Here is a tiny trained network, its code and every weight. The questions are about switching its units off for an input and a class, where a switched-off unit gives its printed mean instead of its output.

import numpy as np


def w(rows, s, z=0):
    codes = np.array(rows[::2]) - 128.0
    scale = np.full(codes.shape[1], s)
    scale[-1] = z or s
    return codes * scale


def norm(h):
    return h / np.sqrt((h * h).mean(-1, keepdims=True) + 1e-5)


def f(y):
    return np.maximum(y, 0)


def log_softmax(a):
    a = a - a.max(-1, keepdims=True)
    return a - np.log(np.exp(a).sum(-1, keepdims=True))


def net(x, mask):
    res = np.array(x, float).reshape(1, 6) / 4 @ E
    u = 0
    for l in range(3):
        y = f(norm(res) @ A[l][:, :-1].T + A[l][:, -1])
        res = res + np.where(mask[u : u + 10], y, B[l][:, -1]) @ B[l][:, :-1]
        u += 10
    return log_softmax(norm(res)[-1] @ U[:, :-1].T + U[:, -1])


A, B = {}, {}
E = w([
[139,129,232],'x0',
[53,116,83],'x1',
[184,252,121],'x2',
[46,162,125],'x3',
[231,43,102],'x4',
[165,109,143],'x5',
],0.004)
A[0] = w([
[140,139,99,220],'L0N1',
[228,112,109,126],'L0N2',
[184,120,119,74],'L0N3',
[157,111,43,253],'L0N4',
[193,246,125,76],'L0N5',
[114,106,73,186],'L0N6',
[107,158,84,167],'L0N7',
[51,116,147,160],'L0N8',
[86,130,105,109],'L0N9',
[104,138,178,126],'L0N10',
],0.013,0.0028)
B[0] = w([
[131,106,221,182],'L0N1',
[219,59,190,241],'L0N2',
[154,146,204,178],'L0N3',
[76,51,247,253],'L0N4',
[105,112,123,235],'L0N5',
[186,37,231,205],'L0N6',
[131,168,253,184],'L0N7',
[215,114,47,226],'L0N8',
[156,110,164,173],'L0N9',
[119,203,57,181],'L0N10',
],0.0055,0.0057)
A[1] = w([
[29,93,136,66],'L1N1',
[156,196,97,191],'L1N2',
[146,254,163,237],'L1N3',
[148,119,168,154],'L1N4',
[102,58,129,137],'L1N5',
[223,76,191,217],'L1N6',
[41,155,12,143],'L1N7',
[228,152,46,8],'L1N8',
[128,126,124,84],'L1N9',
[191,129,127,44],'L1N10',
],0.0093,0.0017)
B[1] = w([
[187,140,110,141],'L1N1',
[91,125,58,155],'L1N2',
[124,254,73,187],'L1N3',
[8,43,84,175],'L1N4',
[99,131,69,169],'L1N5',
[17,224,87,254],'L1N6',
[22,209,128,152],'L1N7',
[76,115,124,144],'L1N8',
[169,98,112,128],'L1N9',
[116,115,153,146],'L1N10',
],0.0044,0.0095)
A[2] = w([
[165,197,143,92],'L2N1',
[112,196,179,87],'L2N2',
[51,135,93,169],'L2N3',
[127,146,183,101],'L2N4',
[105,147,89,169],'L2N5',
[170,119,246,153],'L2N6',
[176,74,105,111],'L2N7',
[142,190,84,99],'L2N8',
[244,91,148,163],'L2N9',
[57,169,145,254],'L2N10',
],0.011,0.0048)
B[2] = w([
[25,147,132,154],'L2N1',
[163,173,116,171],'L2N2',
[60,101,109,204],'L2N3',
[68,77,84,159],'L2N4',
[57,111,207,171],'L2N5',
[212,220,165,228],'L2N6',
[131,191,123,142],'L2N7',
[99,138,134,164],'L2N8',
[250,254,23,164],'L2N9',
[41,102,166,254],'L2N10',
],0.0052,0.0085)
U = w([
[90,57,104,123],'0',
[160,131,48,2],'1',
[204,191,125,110],'2',
[39,250,148,166],'3',
[117,93,160,155],'4',
[177,138,179,141],'5',
],0.015,0.0088)

Each question gives the input, the list of numbers given to net, and the class t.
The units are the neurons (one row each of A and B). Each row of codes is followed by its name. A weight is (code - 128) times the scale printed after its matrix; where a second scale follows, it is the last column's (A, B and U).
mask holds one flag per neuron, layer by layer. A switched-off neuron (its flag False) gives its mean, the last column of its row in B, instead of its output. The means were averaged over made-up inputs and are rounded, as every weight is.
A unit's drop is (log p(t) with every unit on - log p(t) with that unit switched off) / (log p(t) with every unit on - log p(t) with every unit switched off).
The circuit of an input: a set's keep is (log p(t) with only the set's units on - log p(t) with every unit switched off) / (log p(t) with every unit on - log p(t) with every unit switched off). Starting from the 12 units with the biggest drops (on a tie, the unit counted first), units are removed one at a time, each time the one whose removal leaves the highest keep (on an exact tie, the one counted first), for as long as the keep stays at least 0.8.
circuit, biggest first: the units of the circuit, biggest drop first
unit that matters most: the unit with the biggest drop
k most important neurons: the k neurons with the biggest drops, biggest first
top k neurons in layer l: the k neurons of layer l with the biggest drops, biggest first
drop of u: that unit's drop, to one decimal
input [-1,-6,-8,-5,5,4], class 2: unit that matters most => L2N9
input [-6,-3,-8,6,-7,-1], class 4: circuit, biggest first => (L1N6, L1N3)
input [1,-8,-5,-1,-1,8], class 2: 2 most important neurons => (L0N2, L2N6)
input [0,-6,0,1,1,6], class 2: circuit, biggest first => (L0N2, L2N9)
input [-6,0,-5,2,-1,0], class 4: circuit, biggest first => (L0N6, L1N3)
input [1,-7,-8,4,6,6], class 2: circuit, biggest first => (L2N10, L2N9)
input [0,8,-6,-4,-7,-7], class 0: circuit, biggest first => (L1N6, L2N6, L0N8)
input [0,0,-3,-8,2,-2], class 5: 2 most important neurons => (L0N2, L0N8)
input [-5,-2,6,-4,0,4], class 5: 2 most important neurons => (L0N2, L0N4)
input [-6,3,2,5,6,4], class 5: 2 most important neurons => (L0N6, L2N6)
input [-2,0,-1,2,0,5], class 0: top 2 neurons in layer 0 => (L0N2, L0N3)
input [0,-4,6,5,7,-6], class 5: top 2 neurons in layer 1 => (L1N3, L1N7)
input [-5,4,-2,-6,3,-1], class 5: top 2 neurons in layer 0 => (L0N6, L0N2)
input [-7,-7,-2,-4,-3,1], class 4: circuit, biggest first => (L0N4)
input [-2,-1,-5,-6,2,2], class 5: drop of L0N2 => 0.5
input [-5,3,-5,-1,-4,-3], class 4: drop of L1N3 => 0.1
input [-8,-4,2,3,0,-5], class 4: drop of L0N4 => 0.3
input [0,0,7,-1,5,2], class 5: drop of L0N10 => 0.1
input [-1,5,-1,-2,8,2], class 5: top 2 neurons in layer 0 => (L0N2, L0N4)
input [-4,-3,-3,4,2,-2], class 4: circuit, biggest first => (L0N6)
